pozvuze: [-265 -127   57   38    5   75   50   71  -84  -69  112  -36   62   49
   19  -37  -54    4  199 -176  -78  121 -138   25 -180 -222   97 -171
  258   23]
lenebutid: [ -86  179   21   58  167   56  -45   67 -182 -132 -284  170  101 -151
   63 -147 -139   43  198 -185  -71  -58 -186  181  -77   44   15 -270
  100  274]
lenebutid: [ -55   78  112  -81  290  120 -103  229 -200 -109 -251  -28  -79  -41
  100 -172  172  295  283  -85  -12  158 -267 -161   -6  237  221  -12
  188  161]
pozvuze: [ 205  118  -19 -135 -123   31  186 -107   70   25  120  -15   -8  156
  -51  111  144  -45 -208 -115   52   37  183   37  -92 -122  -48   48
  -44 -256]
misgav: [   9   -3  -58  310   58  162  -62   89 -111 -105 -172  175  -77 -282
    1  -18  -97   15  182 -224  -37  -96 -109   72  118  -61 -152 -154
   44  212]
ravozzus: [-325  366  145   25  243 -193 -299  -85  -67  294  -56 -184  289 -220
  312  228 -188   57  103  265  -55 -200  -78 -138 -141  -71  -18  -74
  -67  349]
ravozzus: [ 108   12   78  407  221  154  225  117 -415  -53  142  160  153 -464
 -200  251 -247  -67  271 -498 -165  -94  -16  234 -253 -375 -113 -392
  147  213]
lirofpulo: [ 438  202 -286 -288 -295  -79  197 -302  429   75   18   54  -94  423
  -62   72  249 -151 -680  115  167  -35  276  -30  231  164 -203  309
 -406 -472]
lenebutid: [ 185  -69  -90   -3 -242  -24  -19  -15   75   57   48   28    5    2
 -119  123    7  -89 -183  -40   40  -24   98   16   66 -140  -89  119
 -138 -181]
lirofpulo: [  52 -128  -90 -106 -160   14  331  -30  237   35  114  -24  130  145
   13   83  193  -42 -219  -94  -59  -10  192  -29  168   -5 -150  176
 -257 -184]
pozvuze: [-644  239  160 -263  308 -409 -441   37 -144  -80 -606 -115  178    4
  492 -515 -234  163  284  513  -30  -50 -453  -93  -67  586  415 -174
   32  607]
lirofpulo: [  34  -73  -20   85   63  184   -1  143 -108 -133  -63   -6 -177  -18
  -37  -42  137  143  151 -262    8  173 -165 -121   -6  -30   65  -23
  193  -10]
lirofpulo: [  82 -124  -91  250  -98  -36  350  -97   51   27  227   16  113 -205
  -99  274  -70 -165 -180 -175  -90 -183  263   30   79 -145 -333   -1
 -252   12]
misgav: [ -96 -169   56 -306 -160  -19    4   23  258   34  -31 -210   99  235
   77  -91  211   79   -2   67  -42  124  150   33    8   46   58  248
  -67  -72]
misgav: [ 156  -63 -155  220  -50  218  193    5   60  -82   84   67 -225  -13
  -55  105  177   17  -89 -276   37   41   14 -155  178  -81 -191   43
   -6 -146]
ravozzus: [-199  266  169  -97  225  -29  -24 -123  -19   45   46 -154  -25  184
  241   34  100   47   46  163   38   11  -57  -97 -167   54   91  -44
  156   36]
ravozzus: [ -31 -200  -32   39 -164 -113   24   82 -150   46  163   64  178 -136
 -114  161 -198  -69  -20 -149  -43   72 -101  -16 -121 -344   76 -131
   69 -120]
lirofpulo: [  -5 -103  -87 -196 -378  -32  -29  -82  360  141  136 -104  -31  307
   31   -1  183  -80 -273  244   88   -8  195 -118  200  -22  -56  333
 -219 -330]
lenebutid: [-263 -156   31 -146 -101  -57   43  -28  269   93   32 -140  161  120
  189  -65   74   12   21  156  -75   -9  129    1   97   19  -20  136
 -125   35]
misgav: [  77   49    6 -170  -54  -89    4   12   59   72  -83  -68  121   -1
   13   -3   60   44  -85   60  -14  -23  111   -3   21   98   17  128
 -190    2]
lenebutid: [ 171   57 -143 -137 -166  -80   25  -38  178  114  -46   45  115  -14
  -33  100   64   20 -293   61   28  -81  134 -100  207   79 -161  202
 -299 -122]
pozvuze: [ 319 -134  -86   44 -165   27  214  -31   71   27  223   46  -49   43
 -232  203   94 -118 -264  -77   31  -25  195   -3  108  -74 -157  168
 -164 -287]
lirofpulo: [-219 -154  166 -101   29 -131 -213  135  -27  125  -13 -132  170  -93
   70  -51  -75   76  198  281  -64  -19  -18  -28    1   67  155  105
  -23  155]
ravozzus: [  64  131   91 -208  118  127  188   62 -184 -282  -93    2 -284  361
   60 -238  329  136   38 -186  113  278 -215 -116 -153  178  308  -75
  310 -228]
pozvuze: [  30  -24 -201  357    2   18  180 -196   60  -47   87  184   25 -223
 -129   21 -342 -248  -51 -155  -81 -196  153  289    4 -130 -293 -281
  -99  192]
lirofpulo: [ 208   87  -80    8  117   46  200   10  -62  -33   -8  129   16  -79
 -106  -17    3   30  -66 -129  -18  -10   46   32   31  104  -28  -73
  -82  -11]
misgav: [-248  -69 -114  255  -37  -21   76 -182   74  -63  104   12   28  -73
   55   89 -232 -154   -5 -163  -66  -49  -20   86  -97 -251 -211 -240
  113  147]
lenebutid: [ -49  105  -44  161   22  -70   -4 -184   28  100  166  -69    5  -97
   26  219 -139  -90 -100   20   11  -86   81  -51 -100 -175 -156  -81
    3   47]
misgav: [  42 -129  115  112   34  204   35  137 -144 -136   54   77 -150  -25
 -110  -72   66   27  221 -137   -3   55  -24   97  -28  -56   39  -53
  225  -33]
pozvuze: [-230 -211   37 -250 -144  -20 -293  112  205   77  -69 -103   57  171
   68 -198   49  111  117  265   -2  120  -64  -44   99   66  156  203
   54  -25]
pozvuze: [ 389  -49 -147   61  -74  186  142   99  -30 -105  -73  323 -161   10
 -215 -190   42  -67  -49 -143   51    1   16  177  208   83   28  -41
 -102 -199]
lirofpulo: [ 222  -16  -25  -26 -123  234  118   54   96 -105   -3   25 -203  186
  -92    4  328   36  -96 -159   65   44   85  -41  155   52 -118  213
  -19 -237]
pozvuze: [ 414 -226  -87 -189 -373  125  100  172   85  105  186  129   46  102
 -312   89  171  -16 -188 -130   42  112  170   38  135 -221   36  243
 -143 -506]
misgav: [ 150 -234 -159  -85 -240   66 -141  117  180   57  -52  168   25  -43
 -138  -57   -7   58  -67   18   21   58   16   13  267  -43  -54  156
  -82 -161]
pozvuze: [ 157  -72 -123  450  145   97  244   -8  -73   59  175  239  117 -445
 -167  272 -236 -121   -1 -212 -127 -243  122  114  164 -152 -364 -170
 -167  164]
misgav: [ 298  481   30  138  294  162  235 -121 -174 -140 -125  109 -212   -8
   77  125  214   26 -109 -241   83 -107    4  -24  -25  149 -163 -113
    8    9]
misgav: [ 111 -261   63 -163 -224  107  -73  265  -44  -84  -47   -6 -185  197
 -126 -295  218   55  123   64   70  167  -47  -28  110  113  316  208
   16 -253]
misgav: [-281  -65   42   58  -77   93 -356   92  137   61 -120 -149  -55  -15
  162   -8   85  118  173  124    3  -20 -103 -173  151  -19  -76  191
   56  142]
lenebutid: [ 169   53   44 -309  100   57   84  160    1  -66 -244   50   22  191
  115  -57  358  216  -53  -88   23  164 -158 -117  152  233  145  170
  -37 -161]
lirofpulo: [   8  -15   37  480  240  344  329  107 -343 -316   14   66 -192 -265
  -88   46   25   21  345 -679 -115   37  -92  105 -192 -202 -133 -358
  298  237]
ravozzus: [ 231  -51    7 -200 -241   13   82  -90  183  226  388  -61  146  142
 -232  277   53  -85 -244   37   19   28  336   85 -106 -311 -104  191
  -55 -383]
lenebutid: [ 250 -214  -41   40   63    9  134  235 -255 -134 -119  351  122 -308
 -263 -153 -197   33  125 -185  -83   13  -70  228   84   89   91 -186
  -17   61]
lirofpulo: [-330   36  172 -137   33  -91 -222   28   45   26 -144 -238  -33  129
  324  -83  155  126  132  251   35   35 -120 -206    9  138  149  142
   59  112]
lenebutid: [-236  351  147   75  341   38 -209  -19 -136    3 -172  -82  -64  -56
  297   64   64  165  167   80   31  -56 -240 -212  -51  115   -5  -78
  189  255]
misgav: [-288 -104   72 -246 -212 -514 -395  -27   74  279  -53 -248  278  -65
  157  -30 -259  -50  -85  605   14  -93   21 -136  -20   92  232  183
 -276  121]
pozvuze: [ 204   10  -52  -67  -63  -93  117  -37   29  193  219  -34  165  -46
 -120  295    3  -33 -238  -11   -8  -13  140  -89  -17 -151  -66  107
 -178 -196]
lenebutid: [  68 -342  -26  -33 -205  231  -77  269   62 -108  -91  146 -106   51
 -150 -263  120   68  189  -77   -9  110  -43  103  231   23   84  132
   53 -126]
pozvuze: [-377  -93  110  173  146   17 -123   18 -108  -68    3 -130  -21 -100
  115 -107 -169   17  355  -27  -81   48 -131   52 -207 -104  100 -218
  274  307]
lenebutid: [ -86   77   78  188  296 -115 -186  100 -228  108 -156  205  241 -497
   50    7 -371   39  238  174 -100 -238 -108  113   77  100  -21 -221
  -68  420]
lenebutid: [ 373  141 -129 -140  -24  -33  138   52  -46   21 -119  232   55   -8
  -86   10   78   22 -255  -57   56  -19  -20  -35  175  141   27   42
 -240 -209]
ravozzus: [-392  278  -17 -131    8 -343 -142 -317  208  158  -80 -178  250   79
  312   -2 -235 -122 -161  357  -23 -186   55   14 -126   70  -66  -74
 -169  257]
ravozzus: [ 293  261 -107  -49   31   -5  134  -21  -94   46  -10   94  118  -59
 -159  162   -2   -7 -223 -190    0  -50   34   -9  -58  -18  -85  -28
 -155  -89]
pozvuze: [ 146  -47 -165  120 -236 -161  191 -275  176   55  165   90   77  -37
  -70  206 -190 -296 -346  -15    9 -166  258  187   26 -202 -276  -54
 -231 -116]
ravozzus: [   4  158 -153   74    8 -154  283 -328  147  148  261   64  230  -73
  -25  176 -288 -227 -267   10  -63 -178  273  172 -123 -173 -232 -220
 -186   24]
pozvuze: [  52 -111  -56   22  -95   -4   42   59  -20  106  178  -29  121 -110
 -160  133  -75   -5  -28  -95  -49   31   70  -42  -53 -191  -16   19
  -47  -72]
ravozzus: [-122   24   58 -258   45  -87 -188  104  146   79 -274  -61   90   63
  209 -207  140  172   45  334    1  -34  -40 -117  247  378  109  240
 -197  116]
lirofpulo: [ 108  125   14  -41  113  195  247  -53   36 -186    5 -137 -233  244
   -3   13  363  102  -66 -251   35  128   48 -111  -62  141  -82  102
  110  -91]
ravozzus: [ -35 -132   23   35  105   83   46   98  -15 -118  -72   23 -142   42
   49 -141  123   85  118   -3    2   77 -105  -67  131  181   70   32
   70   29]
lenebutid: [-284   94  -24  338  302  -35 -120    2 -179   33  -66   88  227 -422
   35   90 -417  -13  243  -84 -164 -179 -183   79  -89  -88 -156 -338
   76  506]
ravozzus: [  51  -33   22  248  244  228  -24  246 -294   10   42  147   89 -380
 -221    8 -190  110  371 -282 -132   10 -113   99  -96 -154   35 -237
  167  220]
lenebutid: [ -15 -218  -43  144 -290 -122 -139  -24   83  285  345 -170  104 -144
 -128  316 -160 -151 -104  132   -7  -72  174 -108  -16 -378  -80  154
 -162 -126]
pozvuze: [ 431 -204 -183 -132 -367  193  -96   91   98 -236 -167  244 -449  378
 -249 -363  206  -78 -136  -72  209  232  -95  145  201   87  199  139
   78 -479]
lenebutid: [  79  -59   18   27  -25   70  -17  -50   62   53  194  -49  -95   39
  -52  202   83   23  -62  -16   51   69   61  -84  -15 -163  -93   88
  132 -165]
misgav: [ -29 -184 -201  171 -228  -66  204 -217  128  -25  310   19   64   10
 -192  212 -235 -246 -236 -216  -46    2  125  111 -138 -363 -251 -143
   36 -113]
misgav: [ -70  108   30  125  242  104    2   39 -218 -139  -49   84  -80  -19
    4  -32  -55   44  164 -187  -14   78 -263    3 -143  -24   74 -244
  283  103]
misgav: [ -27  -16 -141 -135 -218  -89  181 -221  153 -146   75  -38  -66  259
  -38  -59   -4 -105 -258 -126   51  121   82   43 -158  -74  -49  -69
   83 -175]
lenebutid: [ -10  -78  126 -117    5  -16  -45  206 -191   72   94 -104   85    2
  -68   40   66   98  120  -10  -19  128 -104 -137 -122  -80  256   61
   69 -102]
lirofpulo: [  70  403  -85  100  384  -84  227  -80 -148  -73 -321  266  145 -276
  156 -114 -153   24  -40  -47  -65 -250  -53   86  117  379 -110 -289
 -251  366]
pozvuze: [ 240   71   15  -61    0  222   -2   96  -37 -133  -91   69 -276  213
  -71  -94  296   78  -11 -102  110  112  -84  -49   89  121   68  125
  105 -224]
misgav: [ -93 -413  -45  -77 -222  -89   39   97   93  125  283  -58  205   -2
 -222  -42 -173  -84   32   88 -102   80  123   77  -35 -169  115   62
  -66 -104]
ravozzus: [-194 -321  -96 -131 -329 -153 -140  -23  263   99  106  -66  144   76
  -39   -9 -119  -59 -116  193  -21   36   66  -25   95 -111  -43  161
  -69  -92]
lenebutid: [-125  133  166  -46   54  -39 -299   88 -103  113   -9 -238 -112   33
   94    5  114  113  106  288   83  -10  -82 -285  -35  124  172  192
   28   37]
pozvuze: [  81  134   82 -270   48 -112    7   95  -90  111  -52  -38  207   12
    1    6   60  101  -46   86  -15   16    7  -57  -60  107  170   80
 -128  -49]
misgav: [-321  206   45  -95    7 -436 -279 -330  164  238   21 -189  173   52
  283  102 -282 -164 -201  575   49 -202   46  -46  -94   59  -14    1
 -147  171]
lirofpulo: [ 170 -115   28   82  155   66  357   46 -183 -217   83   47 -209   57
 -116 -132  110  -17   47 -164    5  111    2   27  -50  170  142 -102
   77  -74]
ravozzus: [ 164  -31  -84 -110  -84   64   30  -37  125 -122 -104  114 -222  250
   -4 -193  155  -18 -121   42  108   91  -26   39  150  166   59   74
    9 -208]
lirofpulo: [-137  124   58  -63    8  -23 -123 -147   40  -32   13 -110  -67  152
   59  -33  -39  -31   18   62   42   43   -3   65 -213  -60   21  -68
  200   30]
ravozzus: [ 171 -164   17 -224 -121   80  -42  189  -14  -86 -118  157  -19  173
  -83 -118  160   74    1  -63   41  171 -145   59  109   23  168  102
   86 -260]
ravozzus: [ 415    9  -90  278  176  144  480  -31 -122   37  273  226   47 -271
 -182  361   -3  -66 -130 -382  -64  -69  170   69   48 -216 -244 -157
 -103 -131]
lirofpulo: [  99  147  -44  130  -13   14   82 -102  -14   78   84  108  159 -113
  -72  229 -141 -149 -112 -134  -48 -166   91  164  -58 -219 -219 -114
  -91   10]
ravozzus: [-401 -140   85 -128   -9 -223    4  -94   49  -59   23 -230  118  151
  115 -193 -146  -73  105  154  -82   68   -2   94 -246   55  174  -93
   86  188]
lirofpulo: [ 178  144  -14  172  189   62   94   88 -186   56   30   48    2 -245
  -88  140    9   63   10  -94  -21  -99    1 -137   59   70  -63  -13
 -125   78]
lirofpulo: [ 546 -177 -169   56 -501  219  350  -91  222  120  494  108   13  108
 -456  411  129 -265 -408 -349   25  -32  480  205   29 -542 -365  203
 -187 -607]
misgav: [-132   12   48  192  229   67 -122  182 -225  -10 -145   82   90 -306
   29  -54 -161   98  318  -93 -100  -48 -205   14   -2    7   58 -184
   76  316]
pozvuze: [-111 -146   -5  -10 -173 -117  -58  -22  117  147  157 -173   99  -30
  -45   41  -83  -71  -32  175  -34  -56  174  -34  -12  -69  -12  134
 -156   14]
[-112   82   43  175  194 -111  -64  -56 -134   77   67   42  138 -254
  -16  110 -292  -61   75  110  -63 -160  -22   56  -88  -22  -75 -177
   16  249]	lenebutid
[-341   -8  373   70  303 -205 -191  149 -437   74   45 -199  135 -283
  126  -67 -255   55  472  248  -82  -28 -126    4 -352    3  394 -223
  197  371]	lenebutid
[  43   54  -17  187   84    0   32   54 -179   14    7  103   27 -235
  -18  108 -105   -3   35  -99  -15  -79  -78  -61   20  -68  -40 -125
  -21   74]	misgav
[ -55 -118  -32  -14 -122  147 -106   58  129    1    7   41   -4   78
   30  121  114   67    4 -131    6   94 -104  -58  104 -210 -120   90
  150 -136]	misgav
[ 493    0 -315  189  -98   50  183  -57  -38   20   75  437  106 -230
 -405  105 -325 -222 -245 -284  -27 -106   91  331   69 -206 -200 -233
 -182 -140]	lirofpulo
[-138   32  164  170  246  -30   66   32 -255   57  177  -61   86 -182
  -17   13 -198  -55  261   36  -89  -66    4   88 -240  -77  144 -231
   94  204]	ravozzus
[  12 -293  -66  -56 -296  -76  182 -221  323   26  343 -219   -7  206
 -173  122   11 -185 -233   28  -20   46  385  121 -101 -165 -186  181
  -63 -183]	ravozzus
[   5 -268   57  -48  -45   83   47  210  -20   56  146   60  172  -60
 -145   87   32   67   94  -60  -90   55   -6    2   84 -114    0   99
   32 -103]	lirofpulo
[ 145 -124 -123  -72  -21   87 -119  190  107  -62 -331  143  -62  -28
   58  -72  209  199  -35  -51   26   74 -189 -158  405  232  -44  219
 -118  -30]	ravozzus
[ 339 -225  -99  -56 -250  100  191   53  107 -103    7  151 -139   99
 -172  -80  167  -55 -149 -126   54   63  159  115  195   19  -34  140
 -121 -298]	lirofpulo
[-256  106  165  172  399  -95  128  -51 -303  -57   60   -9   15 -175
  172 -112 -234  -15  301   36  -65  -15 -117   67 -276   31  222 -420
  215  307]	lenebutid
[ -37   -2  -35 -224 -169  260 -137    4  240 -289 -322   12 -316  490
  142 -256  399  119   -2 -176  119  245 -193   21  102   88   -1  151
  287 -199]	lirofpulo
[ 369  209  -60   34   89 -100 -186   77 -138  248  -58  138  126 -289
 -144  218 -121   18 -155  157   41 -170   -9  -86  147   70  -24   98
 -298  -12]	lirofpulo
[-453  177  140  -38  100 -178 -415 -138  107  308  118 -201  136   28
  272   57 -209  -22  107  544   18 -127  -55 -122  -94  -67   78    2
   65  175]	ravozzus
[-337  285  243  162  335  -89  -76 -199 -199  -88   29 -271 -273  108
  306  -61  -11  -43  198  214   79  -28 -118 -112 -316  121  174 -200
  281  248]	lenebutid
